Here is a tiny trained network, its code and every weight. The questions are about switching its units off for an input and a target symbol, where a switched-off unit gives its printed mean instead of its output.

import numpy as np


def w(rows, s, z=0):
    codes = np.array(rows[::2]) - 128.0
    scale = np.full(codes.shape[1], s)
    scale[-1] = z or s
    return codes * scale


def norm(h):
    return h / np.sqrt((h * h).mean(-1, keepdims=True) + 1e-5)


def softmax(a):
    e = np.exp(a - a.max(-1, keepdims=True))
    return e / e.sum(-1, keepdims=True)


def log_softmax(a):
    a = a - a.max(-1, keepdims=True)
    return a - np.log(np.exp(a).sum(-1, keepdims=True))


def net(x, mask):
    ids = ['ΔΣΦαβεζλμξπψ'.index(c) for c in x.split()]
    T = len(ids)
    res = E[ids] + P[:T]
    u = 0
    for l in range(2):
        r = norm(res)
        for j in range(3):
            rows = slice(3 * j, 3 * j + 3)
            q, k, v = (r @ M[l][rows].T for M in (Q, K, V))
            z = softmax(np.where(np.tri(T) > 0, q @ k.T / 3**0.5, -1e9)) @ v
            o = O[l][rows]
            res = res + np.where(mask[u + j], z, o[:, -1]) @ o[:, :-1]
        u += 3
    return log_softmax(norm(res)[-1] @ U[:, :-1].T + U[:, -1])


Q, K, V, O = {}, {}, {}, {}
E = w([
[195,147,96,161,61,153,168,159,123,85,119,47],'Δ',
[78,107,84,218,131,99,61,178,54,140,114,101],'Σ',
[76,136,68,65,132,86,167,97,115,102,197,90],'Φ',
[61,150,120,128,122,93,111,80,205,124,50,56],'α',
[77,80,146,172,92,101,149,138,175,34,128,198],'β',
[121,163,253,134,174,91,136,185,111,139,135,80],'ε',
[122,163,121,139,54,76,194,125,83,196,105,159],'ζ',
[101,160,166,130,186,245,92,110,124,86,162,134],'λ',
[109,50,124,87,89,201,106,157,167,204,141,129],'μ',
[210,97,89,67,155,57,84,177,142,73,147,147],'ξ',
[148,95,166,97,119,98,38,60,85,118,47,151],'π',
[138,226,70,156,117,130,71,139,170,171,135,198],'ψ',
],0.024)
P = w([
[101,156,116,90,112,140,113,143,125,118,110,132],'0',
[152,100,139,149,104,133,109,83,140,148,161,109],'1',
[166,104,127,165,162,138,160,70,148,169,144,120],'2',
[155,126,109,143,202,143,186,100,132,157,105,126],'3',
[116,134,97,82,148,155,168,164,115,131,57,142],'4',
[89,174,135,59,73,146,114,169,119,102,114,133],'5',
[130,159,171,120,69,120,95,101,138,126,208,112],'6',
[172,109,153,182,137,108,130,42,156,162,206,119],'7',
[178,75,112,183,219,135,185,76,148,174,124,136],'8',
[121,98,82,113,209,169,204,161,113,134,45,150],'9',
[67,162,122,40,110,152,146,204,98,93,70,135],'10',
[101,186,163,79,46,123,103,142,119,97,186,113],'11',
[164,148,170,169,88,100,103,51,157,144,253,98],'12',
],0.017)
Q[0] = w([
[207,77,113,170,248,135,182,94,165,183,88,151],'L0H0',
[129,132,163,91,64,137,93,96,111,116,128,131],'L0H0',
[90,163,102,62,181,150,160,193,69,99,1,160],'L0H0',
[141,144,146,95,146,159,128,95,100,147,130,119],'L0H1',
[126,102,105,80,142,117,108,114,94,81,152,94],'L0H1',
[147,172,174,165,157,117,80,167,138,125,94,143],'L0H1',
[123,100,173,163,73,117,65,131,159,128,216,77],'L0H2',
[194,55,103,212,240,124,175,43,168,198,128,129],'L0H2',
[152,118,165,158,41,83,73,41,140,137,230,120],'L0H2',
],0.011)
K[0] = w([
[57,174,143,54,26,137,76,195,103,88,106,120],'L0H0',
[127,128,113,164,169,113,170,108,140,183,110,127],'L0H0',
[146,123,168,166,27,106,60,65,164,129,237,91],'L0H0',
[142,101,137,144,147,115,133,100,89,159,118,101],'L0H1',
[97,133,128,130,127,92,121,95,127,133,167,139],'L0H1',
[122,129,134,156,168,157,76,129,156,92,107,111],'L0H1',
[134,122,84,120,221,151,211,128,110,125,85,131],'L0H2',
[53,187,123,32,55,152,96,231,90,64,75,135],'L0H2',
[130,108,83,112,228,153,194,166,135,151,12,166],'L0H2',
],0.011)
V[0] = w([
[124,102,126,164,158,73,90,234,253,188,114,104],'L0H0',
[92,126,139,125,138,93,129,134,169,149,143,128],'L0H0',
[128,130,112,107,173,108,122,140,174,144,125,81],'L0H0',
[153,171,141,128,108,147,137,125,131,135,139,110],'L0H1',
[79,135,107,98,162,127,145,121,82,146,156,120],'L0H1',
[132,181,115,145,135,180,106,121,121,98,97,82],'L0H1',
[186,174,202,134,101,116,141,184,241,143,50,167],'L0H2',
[82,122,202,111,114,109,203,126,49,177,123,236],'L0H2',
[167,214,140,144,92,205,146,72,96,90,69,94],'L0H2',
],0.005)
O[0] = w([
[68,83,131,176,163,44,71,226,237,132,130,128,254],'L0H0',
[140,154,136,172,102,93,112,159,150,175,104,117,153],'L0H0',
[118,62,137,154,128,102,126,169,107,173,139,129,166],'L0H0',
[139,152,154,149,82,180,129,114,112,127,126,172,133],'L0H1',
[24,121,162,108,131,73,132,92,105,223,175,173,137],'L0H1',
[156,184,129,137,119,181,97,72,45,89,131,73,204],'L0H1',
[152,146,59,119,189,137,37,172,226,97,149,3,171],'L0H2',
[221,189,150,184,72,198,155,140,186,56,36,75,22],'L0H2',
[119,122,42,82,126,135,107,33,45,53,184,69,185],'L0H2',
],0.0038,0.00095)
Q[1] = w([
[143,119,165,151,105,106,105,95,147,127,178,128],'L1H0',
[150,120,148,169,81,105,90,79,156,156,208,88],'L1H0',
[183,78,95,191,252,127,194,73,140,173,114,145],'L1H0',
[166,124,157,190,90,98,93,61,162,152,226,100],'L1H1',
[108,150,181,102,34,114,64,145,127,105,163,120],'L1H1',
[84,161,125,86,77,129,112,175,115,93,127,123],'L1H1',
[105,165,162,97,11,114,53,146,135,106,183,119],'L1H2',
[108,130,150,127,108,122,114,146,131,118,129,110],'L1H2',
[180,94,157,201,125,103,113,54,152,157,198,107],'L1H2',
],0.018)
K[1] = w([
[113,121,92,95,185,129,182,156,125,120,57,147],'L1H0',
[114,131,68,96,237,167,205,188,99,131,17,161],'L1H0',
[58,181,138,41,36,138,80,210,96,73,101,136],'L1H0',
[113,119,82,83,221,170,198,184,98,124,14,163],'L1H1',
[174,90,81,194,234,118,197,77,140,173,106,126],'L1H1',
[189,77,149,199,183,129,138,39,161,172,177,128],'L1H1',
[182,80,91,190,250,131,211,76,148,175,91,134],'L1H2',
[160,114,122,162,167,125,142,123,167,136,141,161],'L1H2',
[86,152,77,62,187,169,183,214,89,99,14,166],'L1H2',
],0.014)
V[1] = w([
[97,98,118,119,7,102,148,119,152,167,154,160],'L1H0',
[137,136,38,159,60,195,43,136,128,153,120,136],'L1H0',
[122,70,120,1,150,178,129,139,159,130,109,127],'L1H0',
[51,169,133,166,187,192,117,51,194,132,136,215],'L1H1',
[134,161,184,125,101,198,163,152,155,142,221,86],'L1H1',
[218,79,198,109,110,158,55,110,103,170,118,168],'L1H1',
[132,88,162,159,102,103,100,131,136,4,170,173],'L1H2',
[217,179,79,82,134,91,169,122,180,114,144,194],'L1H2',
[114,93,157,122,78,101,143,29,192,123,74,63],'L1H2',
],0.0068)
O[1] = w([
[184,212,165,162,53,121,145,170,118,131,221,97,118],'L1H0',
[152,103,186,102,125,93,97,168,112,61,226,159,254],'L1H0',
[67,173,208,77,135,163,119,196,55,193,80,119,151],'L1H0',
[220,131,130,164,203,98,65,127,87,138,67,181,182],'L1H1',
[152,155,178,94,82,2,99,52,128,170,148,53,53],'L1H1',
[153,117,211,112,217,206,114,66,172,114,162,84,112],'L1H1',
[103,185,131,130,72,153,27,75,186,179,212,202,39],'L1H2',
[220,100,49,49,136,166,151,155,108,199,142,125,7],'L1H2',
[123,142,109,241,161,159,101,100,70,173,191,79,181],'L1H2',
],0.0066,0.0021)
U = w([
[213,156,102,158,73,175,187,147,134,59,123,46,149],'Δ',
[77,123,89,71,120,89,150,66,91,106,248,77,60],'Σ',
[103,56,133,75,125,182,140,191,188,204,141,139,213],'Φ',
[220,84,93,87,184,73,103,198,157,88,157,136,139],'α',
[86,88,163,180,105,111,170,148,169,36,144,208,165],'β',
[85,139,116,148,141,96,117,96,235,128,61,35,73],'ε',
[75,98,72,219,175,96,80,191,64,132,142,98,4],'ζ',
[118,147,151,147,183,250,122,86,90,68,172,124,159],'λ',
[132,161,255,134,161,94,129,199,130,139,155,78,145],'μ',
[131,145,146,138,57,110,220,117,51,181,99,190,106],'ξ',
[164,226,104,175,118,123,67,124,193,163,166,177,147],'π',
[165,108,169,97,142,107,84,21,65,111,78,165,186],'ψ',
],0.0091,0.0015)

Each question gives the input, a string of symbols that net reads in full, and the target symbol t.
The units are the heads (3 rows each of Q, K, V and O). Each row of codes is followed by its name. A weight is (code - 128) times the scale printed after its matrix; where a second scale follows, it is the last column's (O and U).
mask holds one flag per head, layer by layer. A switched-off head (its flag False) gives its mean, the last column of its rows in O, instead of its output. The means were averaged over made-up inputs and are rounded, as every weight is.
A unit's drop is (log p(t) with every unit on - log p(t) with that unit switched off) / (log p(t) with every unit on - log p(t) with every unit switched off).
The circuit of an input: a set's keep is (log p(t) with only the set's units on - log p(t) with every unit switched off) / (log p(t) with every unit on - log p(t) with every unit switched off). Starting from all 6 units, units are removed one at a time, each time the one whose removal leaves the highest keep (on an exact tie, the one counted first), for as long as the keep stays at least 0.8.
units of the circuit, in order: the units of the circuit, biggest drop first
unit that matters most: the unit with the biggest drop
which heads matter: for each layer, one digit per head in row order, 1 if its drop is at least 0.15 and else 0, layers parted by /
input Φ Φ ε Σ Σ Φ Δ μ ξ, target ξ: which heads matter	001 / 110
input π ζ μ λ μ β, target μ: units of the circuit, in order	(L1H0, L1H1)
input ψ α μ Σ Δ μ ε β Σ β λ π π, target π: units of the circuit, in order	(L1H2, L0H2)
input Σ π β ζ β ε, target π: units of the circuit, in order	(L1H2, L1H0)
input π Φ Σ Σ μ ζ α, target β: units of the circuit, in order	(L1H1, L0H2, L1H2)
input Σ λ Δ Δ ε, target ψ: unit that matters most	L1H1
input ξ ε α, target Φ: units of the circuit, in order	(L1H2, L1H1)
input ξ ψ ε λ ψ π ψ π Δ ψ ε, target λ: units of the circuit, in order	(L1H1, L1H2)
input α α μ α ε Σ Σ α Δ ξ, target β: units of the circuit, in order	(L1H2, L0H2)
input μ ε Σ μ Σ π Φ β μ β ε, target π: which heads matter	000 / 101
input Φ β Σ π Δ Σ μ, target λ: which heads matter	000 / 010
input α μ ξ β, target ζ: which heads matter	000 / 001
input ζ Δ μ, target Δ: which heads matter	001 / 100
input ζ μ β Φ β λ ξ α λ ζ ξ α, target ψ: which heads matter	000 / 010
input μ λ β Φ ε Δ ζ Φ π ψ μ Φ, target λ: which heads matter	000 / 010
input μ ε α Φ μ λ μ, target ξ: which heads matter	001 / 010
input ζ ε ζ Σ β, target ε: units of the circuit, in order	(L1H0, L1H1)
input π ψ Σ ψ ψ λ ζ π ε μ Σ β λ, target μ: units of the circuit, in order	(L1H0, L1H2)
input α Δ ψ α ζ μ, target α: units of the circuit, in order	(L1H0, L1H1)
input μ π ε Φ, target μ: which heads matter	000 / 100
input π α Σ ξ λ Δ α π ξ π Δ ξ α, target λ: units of the circuit, in order	(L1H1)
input ε ξ Φ Φ, target ε: units of the circuit, in order	(L1H0)
input π ε Σ μ Δ μ β μ, target Σ: which heads matter	001 / 010
input μ Δ Δ Φ Φ λ, target Σ: units of the circuit, in order	(L1H1, L0H2)
input Σ β μ π β Σ ξ ε Σ ζ Σ α β, target Δ: which heads matter	001 / 101
input Φ ζ Δ ε μ ζ Φ, target ε: which heads matter	000 / 100
